Below is a small trained network, with its code and all its weights. Each question gives an input and a class and asks what happens when units are switched off, that is, made to give their printed mean instead of their output.

import numpy as np


def w(rows, s, z=0):
    codes = np.array(rows[::2]) - 128.0
    scale = np.full(codes.shape[1], s)
    scale[-1] = z or s
    return codes * scale


def f(y):
    return np.maximum(y, 0)


def log_softmax(a):
    a = a - a.max(-1, keepdims=True)
    return a - np.log(np.exp(a).sum(-1, keepdims=True))


def net(x, mask):
    res = np.array(x, float).reshape(1, 4) / 4 @ E
    y = f(res @ A[0][:, :-1].T + A[0][:, -1])
    res = res + np.where(mask, y, B[0][:, -1]) @ B[0][:, :-1]
    return log_softmax(res[-1] @ U[:, :-1].T + U[:, -1])


A, B = {}, {}
E = w([
[69,174,219,125],'x0',
[127,129,127,130],'x1',
[200,202,86,171],'x2',
[198,73,216,246],'x3',
],0.014)
A[0] = w([
[83,124,29,52,255],'n1',
[154,132,58,74,135],'n2',
[195,234,94,188,232],'n3',
[170,235,78,66,172],'n4',
[214,166,186,196,28],'n5',
[75,251,141,30,179],'n6',
[206,35,113,164,255],'n7',
],0.013,0.0024)
B[0] = w([
[170,184,187,74,252],'n1',
[181,246,166,148,197],'n2',
[184,131,69,128,226],'n3',
[108,183,81,181,215],'n4',
[166,111,181,68,223],'n5',
[84,103,36,98,251],'n6',
[113,28,135,159,223],'n7',
],0.013,0.018)
U = w([
[205,150,171,62,209],'0',
[99,110,103,74,127],'1',
[89,39,111,233,121],'2',
[55,122,252,203,169],'3',
[160,199,126,218,70],'4',
[99,145,46,207,137],'5',
[191,72,91,185,2],'6',
],0.014,0.0063)

Each question gives the input, the list of numbers given to net, and the class t.
The units are the neurons (one row each of A and B). Each row of codes is followed by its name. A weight is (code - 128) times the scale printed after its matrix; where a second scale follows, it is the last column's (A, B and U).
mask holds one flag per neuron, in row order. A switched-off neuron (its flag False) gives its mean, the last column of its row in B, instead of its output. The means were averaged over made-up inputs and are rounded, as every weight is.
A unit's drop is (log p(t) with every unit on - log p(t) with that unit switched off) / (log p(t) with every unit on - log p(t) with every unit switched off).
The circuit of an input: a set's keep is (log p(t) with only the set's units on - log p(t) with every unit switched off) / (log p(t) with every unit on - log p(t) with every unit switched off). Starting from all 7 units, units are removed one at a time, each time the one whose removal leaves the highest keep (on an exact tie, the one counted first), for as long as the keep stays at least 0.8.
units of the circuit, in order: the units of the circuit, biggest drop first
top k neurons: the k neurons with the biggest drops, biggest first
drop of u: that unit's drop, to one decimal
input [2,-1,5,-1], class 5: units of the circuit, in order : (n1)
input [1,-8,8,8], class 0: top 3 neurons : (n5; n6; n4)
input [-5,-2,3,-3], class 4: top 2 neurons : (n4; n5)
input [3,8,-4,3], class 3: top 2 neurons : (n6; n3)
input [-2,6,-8,7], class 2: top 2 neurons : (n1; n7)
input [-4,-4,1,-8], class 4: units of the circuit, in order : (n4; n2)
input [1,0,-3,7], class 3: top 3 neurons : (n6; n3; n5)
input [0,-7,-6,-6], class 0: top 3 neurons : (n1; n2; n7)
input [1,8,5,-8], class 5: top 2 neurons : (n6; n4)
input [-2,-7,2,-6], class 4: top 2 neurons : (n4; n1)
input [-2,5,7,-3], class 4: units of the circuit, in order : (n2; n4)
input [1,-5,-1,4], class 3: units of the circuit, in order : (n6; n3)
input [3,3,4,0], class 5: top 2 neurons : (n1; n2)
input [-4,-7,4,4], class 6: units of the circuit, in order : (n7)
input [0,-3,-7,4], class 2: top 3 neurons : (n1; n2; n5)
input [1,6,6,-3], class 5: top 2 neurons : (n6; n5)
input [-2,5,6,5], class 6: top 4 neurons : (n1; n7; n3; n2)
input [-4,-7,1,-2], class 4: top 2 neurons : (n5; n4)
input [0,-7,7,-1], class 4: top 2 neurons : (n6; n7)
input [-3,2,-3,7], class 2: units of the circuit, in order : (n7)
input [-3,5,-6,-7], class 0: drop of n4 : 0.0
input [8,1,-1,4], class 3: drop of n6 : 0.1
input [6,2,8,5], class 0: drop of n5 : 1.2
input [3,-7,-2,4], class 3: drop of n3 : 0.2
